Here is a tiny trained network, its code and every weight. The questions are about switching its units off for an input and a target symbol, where a switched-off unit gives its printed mean instead of its output.

import numpy as np


def w(rows, s, z=0):
    codes = np.array(rows[::2]) - 128.0
    scale = np.full(codes.shape[1], s)
    scale[-1] = z or s
    return codes * scale


def f(y):
    return y / 2 * (1 + np.tanh(0.7978845608 * (y + 0.044715 * y**3)))


def softmax(a):
    e = np.exp(a - a.max(-1, keepdims=True))
    return e / e.sum(-1, keepdims=True)


def log_softmax(a):
    a = a - a.max(-1, keepdims=True)
    return a - np.log(np.exp(a).sum(-1, keepdims=True))


def net(x, mask):
    ids = ['ΘΞΨβγζηλμσφω'.index(c) for c in x.split()]
    T = len(ids)
    res = E[ids] + P[:T]
    u = 0
    for l in range(2):
        r = res
        for j in range(2):
            rows = slice(4 * j, 4 * j + 4)
            q, k, v = (r @ M[l][rows].T for M in (Q, K, V))
            z = softmax(np.where(np.tri(T) > 0, q @ k.T / 4**0.5, -1e9)) @ v
            o = O[l][rows]
            res = res + np.where(mask[u + j], z, o[:, -1]) @ o[:, :-1]
        u += 2
        y = f(res @ A[l][:, :-1].T + A[l][:, -1])
        res = res + np.where(mask[u : u + 8], y, B[l][:, -1]) @ B[l][:, :-1]
        u += 8
    return log_softmax(res[-1] @ U[:, :-1].T + U[:, -1])


Q, K, V, O, A, B = {}, {}, {}, {}, {}, {}
E = w([
[135,52,193,158,136,111,147,57],'Θ',
[192,63,90,198,193,107,158,127],'Ξ',
[131,117,150,44,140,118,102,1],'Ψ',
[136,72,70,104,176,49,162,84],'β',
[135,93,227,147,233,120,69,163],'γ',
[246,141,129,139,88,148,150,74],'ζ',
[85,159,217,199,52,61,43,132],'η',
[144,171,56,162,99,47,201,201],'λ',
[169,182,153,103,115,87,78,144],'μ',
[137,138,52,178,85,11,112,127],'σ',
[190,137,33,106,181,77,150,130],'φ',
[96,163,130,19,131,88,201,103],'ω',
],0.017)
P = w([
[124,4,105,114,31,164,48,174],'0',
[127,34,122,117,67,146,62,157],'1',
[138,58,142,122,82,125,87,156],'2',
[139,74,151,121,104,120,102,149],'3',
[138,89,156,126,118,112,109,137],'4',
[134,112,148,135,135,104,116,137],'5',
[140,121,163,138,147,100,130,124],'6',
[130,137,151,146,159,95,126,114],'7',
[133,145,167,138,170,97,143,102],'8',
[127,163,160,150,184,92,143,99],'9',
[133,176,168,147,190,93,154,84],'10',
[120,194,160,164,202,86,153,85],'11',
[137,196,179,146,197,86,168,73],'12',
],0.011)
Q[0] = w([
[144,131,130,139,144,56,94,84],'L0H0',
[152,135,135,107,128,95,170,115],'L0H0',
[118,110,142,132,142,143,136,135],'L0H0',
[166,119,149,110,175,105,90,152],'L0H0',
[164,118,148,106,88,114,145,109],'L0H1',
[29,145,66,107,116,252,101,159],'L0H1',
[112,106,85,126,123,72,131,121],'L0H1',
[121,163,113,122,123,119,103,107],'L0H1',
],0.015)
K[0] = w([
[123,194,152,153,211,73,133,129],'L0H0',
[161,153,155,128,145,113,184,79],'L0H0',
[121,96,133,151,150,178,100,108],'L0H0',
[99,130,163,138,187,162,135,140],'L0H0',
[108,140,149,147,187,63,138,162],'L0H1',
[119,2,92,75,36,197,94,208],'L0H1',
[183,150,191,136,140,159,134,143],'L0H1',
[119,95,117,181,151,182,162,143],'L0H1',
],0.01)
V[0] = w([
[136,119,113,152,159,152,79,162],'L0H0',
[119,71,79,152,57,163,120,93],'L0H0',
[179,154,163,176,139,121,168,56],'L0H0',
[157,94,142,113,80,170,140,123],'L0H0',
[118,111,153,127,57,131,158,113],'L0H1',
[166,148,109,94,160,96,64,130],'L0H1',
[166,132,152,135,113,99,179,149],'L0H1',
[175,255,154,106,108,109,65,140],'L0H1',
],0.011)
O[0] = w([
[98,63,199,102,119,133,116,144,132],'L0H0',
[138,203,137,101,188,51,91,129,107],'L0H0',
[81,96,32,158,102,154,159,99,252],'L0H0',
[115,143,62,161,238,60,70,153,99],'L0H0',
[152,222,144,158,151,56,84,58,101],'L0H1',
[137,50,50,77,101,111,102,210,246],'L0H1',
[119,155,106,87,137,102,130,48,226],'L0H1',
[87,142,46,148,139,201,3,128,50],'L0H1',
],0.0069,0.0036)
A[0] = w([
[71,162,176,154,79,165,58,127,141],'L0N0',
[156,139,189,162,153,183,95,149,216],'L0N1',
[2,171,163,90,100,107,130,148,107],'L0N2',
[118,137,170,105,30,133,125,84,113],'L0N3',
[121,190,117,70,116,162,121,161,253],'L0N4',
[98,202,104,51,108,139,149,202,140],'L0N5',
[142,71,88,101,148,129,150,133,104],'L0N6',
[41,59,69,124,82,40,63,108,96],'L0N7',
],0.0077,0.0045)
B[0] = w([
[158,83,106,118,173,110,171,118,166],'L0N0',
[118,124,63,172,89,93,177,101,158],'L0N1',
[116,84,105,170,255,200,116,106,138],'L0N2',
[145,114,96,126,159,126,163,172,167],'L0N3',
[136,89,89,154,180,78,104,79,158],'L0N4',
[65,48,131,170,131,116,85,212,145],'L0N5',
[114,153,158,102,152,104,91,171,240],'L0N6',
[153,139,168,113,77,151,136,115,254],'L0N7',
],0.0093,0.0041)
Q[1] = w([
[191,37,98,88,90,115,122,74],'L1H0',
[177,163,112,140,195,160,131,157],'L1H0',
[93,160,106,64,120,155,155,139],'L1H0',
[178,66,2,153,124,70,152,113],'L1H0',
[136,119,107,177,121,87,138,100],'L1H1',
[88,255,193,139,162,198,125,207],'L1H1',
[172,81,103,152,236,131,80,95],'L1H1',
[134,147,134,173,131,117,124,89],'L1H1',
],0.0087)
K[1] = w([
[43,158,88,147,137,196,195,153],'L1H0',
[94,61,199,114,46,17,61,104],'L1H0',
[174,100,141,183,134,126,69,145],'L1H0',
[56,112,77,142,106,210,213,62],'L1H0',
[165,167,92,121,157,127,163,116],'L1H1',
[172,52,254,93,161,22,3,123],'L1H1',
[82,179,86,124,66,95,167,101],'L1H1',
[111,127,64,85,181,119,74,138],'L1H1',
],0.0079)
V[1] = w([
[251,126,86,228,110,151,153,137],'L1H0',
[154,133,2,94,215,102,179,214],'L1H0',
[152,173,124,21,86,172,167,66],'L1H0',
[76,158,106,86,177,87,74,151],'L1H0',
[112,107,185,179,220,117,106,141],'L1H1',
[152,161,103,152,12,116,155,167],'L1H1',
[207,120,86,156,209,233,149,136],'L1H1',
[40,124,101,161,122,75,120,168],'L1H1',
],0.0088)
O[1] = w([
[132,218,231,177,206,147,101,216,190],'L1H0',
[206,226,61,63,222,168,107,186,255],'L1H0',
[152,75,99,83,119,2,93,168,35],'L1H0',
[128,150,30,127,134,109,143,186,110],'L1H0',
[166,122,106,212,168,207,159,95,116],'L1H1',
[56,233,142,124,133,61,93,187,163],'L1H1',
[229,112,117,184,177,84,104,144,39],'L1H1',
[88,193,61,166,36,122,220,161,111],'L1H1',
],0.0073,0.0046)
A[1] = w([
[111,200,164,89,171,193,140,105,133],'L1N0',
[97,123,82,140,92,208,2,148,119],'L1N1',
[17,103,130,107,252,110,113,130,141],'L1N2',
[149,138,140,153,142,98,87,125,57],'L1N3',
[108,87,161,116,102,173,131,169,2],'L1N4',
[36,133,165,104,142,110,114,163,56],'L1N5',
[152,160,155,71,124,188,79,41,63],'L1N6',
[166,193,123,121,96,126,85,95,87],'L1N7',
],0.0091,0.0084)
B[1] = w([
[129,39,61,236,152,72,134,208,253],'L1N0',
[78,137,209,96,223,166,153,54,172],'L1N1',
[255,188,112,149,22,127,113,112,254],'L1N2',
[105,66,141,96,14,179,169,60,150],'L1N3',
[139,143,117,86,98,16,127,83,132],'L1N4',
[183,143,143,150,79,193,142,61,152],'L1N5',
[119,70,76,215,110,67,134,198,179],'L1N6',
[101,146,158,119,61,104,139,153,181],'L1N7',
],0.0068,0.004)
U = w([
[86,144,132,134,137,48,180,30,66],'Θ',
[166,122,142,142,153,105,181,178,120],'Ξ',
[92,34,67,136,74,46,83,143,84],'Ψ',
[119,125,159,19,127,78,197,141,63],'β',
[128,35,159,104,9,233,124,201,163],'γ',
[193,161,152,142,119,49,20,119,200],'ζ',
[83,129,74,221,100,140,40,76,104],'η',
[24,175,90,160,121,60,164,170,199],'λ',
[41,132,111,93,146,176,35,101,254],'μ',
[151,180,146,98,3,144,115,144,85],'σ',
[141,104,120,51,97,168,104,212,100],'φ',
[159,138,24,109,85,153,153,47,69],'ω',
],0.0053,0.0031)

Each question gives the input, a string of symbols that net reads in full, and the target symbol t.
The units are the heads (4 rows each of Q, K, V and O) and the neurons (one row each of A and B). Each row of codes is followed by its name. A weight is (code - 128) times the scale printed after its matrix; where a second scale follows, it is the last column's (O, A, B and U).
mask holds one flag per unit, layer by layer, with each layer's heads first. A switched-off unit (its flag False) gives its mean, the last column of its rows in O or B, instead of its output. The means were averaged over made-up inputs and are rounded, as every weight is.
A unit's drop is (log p(t) with every unit on - log p(t) with that unit switched off) / (log p(t) with every unit on - log p(t) with every unit switched off).
The circuit of an input: a set's keep is (log p(t) with only the set's units on - log p(t) with every unit switched off) / (log p(t) with every unit on - log p(t) with every unit switched off). Starting from the 12 units with the biggest drops (on a tie, the unit counted first), units are removed one at a time, each time the one whose removal leaves the highest keep (on an exact tie, the one counted first), for as long as the keep stays at least 0.8.
units of the circuit, in order: the units of the circuit, biggest drop first
unit that matters most: the unit with the biggest drop
k most important neurons: the k neurons with the biggest drops, biggest first
k most important neurons of layer l: the k neurons of layer l with the biggest drops, biggest first
which heads matter: for each layer, one digit per head in row order, 1 if its drop is at least 0.15 and else 0, layers parted by /
input Ξ φ μ Ξ γ Ψ, target γ: units of the circuit, in order -> [L0H0 L0H1]
input ζ η Θ φ σ ζ φ μ Θ σ Ξ, target σ: 3 most important neurons -> [L0N6 L1N2 L0N7]
input ω Ξ ζ, target ζ: units of the circuit, in order -> [L0H0]
input Ψ μ λ Ψ σ σ, target σ: units of the circuit, in order -> [L0N7 L1H1 L1N5]
input Ψ μ μ, target μ: which heads matter -> 11 / 00
input η Ξ σ β Ξ Ξ Θ Ψ Ξ, target Ψ: which heads matter -> 10 / 10
input μ η Ξ Ψ η Θ Θ, target Θ: units of the circuit, in order -> [L0H1 L1H0]
input ζ φ φ λ λ Ψ ζ ζ, target ζ: which heads matter -> 10 / 11
input γ ζ γ Θ Ξ ζ μ β λ μ Ξ, target λ: 2 most important neurons -> [L0N5 L1N0]
input λ β γ μ, target γ: which heads matter -> 10 / 10
input γ Ψ η, target Ψ: which heads matter -> 00 / 10
input Ψ λ Θ Ξ λ ζ λ η, target λ: 4 most important neurons -> [L0N0 L0N5 L1N0 L0N7]
input η Ξ Θ Θ, target Θ: units of the circuit, in order -> [L0H1 L1H0 L0H0]
input Ξ Ψ ζ β λ λ λ Ψ λ Θ Ψ, target λ: unit that matters most -> L1H1
input φ Ξ Ξ Ψ Θ Ξ ω ζ φ, target ζ: which heads matter -> 01 / 01
input Ξ φ Ψ Ξ Ψ Ξ β Ψ ζ Ψ, target ζ: units of the circuit, in order -> [L1H1 L1H0 L1N2]
input γ λ μ, target λ: units of the circuit, in order -> [L1H1 L0N4]
input Ψ λ λ μ ζ ω μ, target ω: 3 most important neurons of layer 0 -> [L0N4 L0N0 L0N2]
input γ Ξ β ζ μ λ γ ζ Θ ζ φ, target ζ: which heads matter -> 00 / 11
input Ξ μ Ξ Θ σ ζ γ β, target γ: unit that matters most -> L0H0
input Ξ ζ ω, target ω: which heads matter -> 10 / 11
input σ Ξ Ψ, target Ψ: units of the circuit, in order -> [L0H0 L1N6 L1N0 L1H1]
input μ λ γ ζ Θ, target ζ: which heads matter -> 00 / 01
input Ξ β β Θ λ ζ λ σ Θ Ψ β ω η, target ω: which heads matter -> 11 / 10
input ω σ σ, target σ: 3 most important neurons -> [L0N7 L0N5 L1N7]
input σ Ξ Ξ ζ Ξ, target ζ: 2 most important neurons -> [L1N2 L0N6]
input σ β σ γ λ σ λ ζ ω Θ γ, target γ: which heads matter -> 10 / 00
input λ Ξ Θ, target λ: units of the circuit, in order -> [L1H1]
input φ Θ η Ψ σ ζ λ η, target λ: 2 most important neurons -> [L0N0 L0N5]
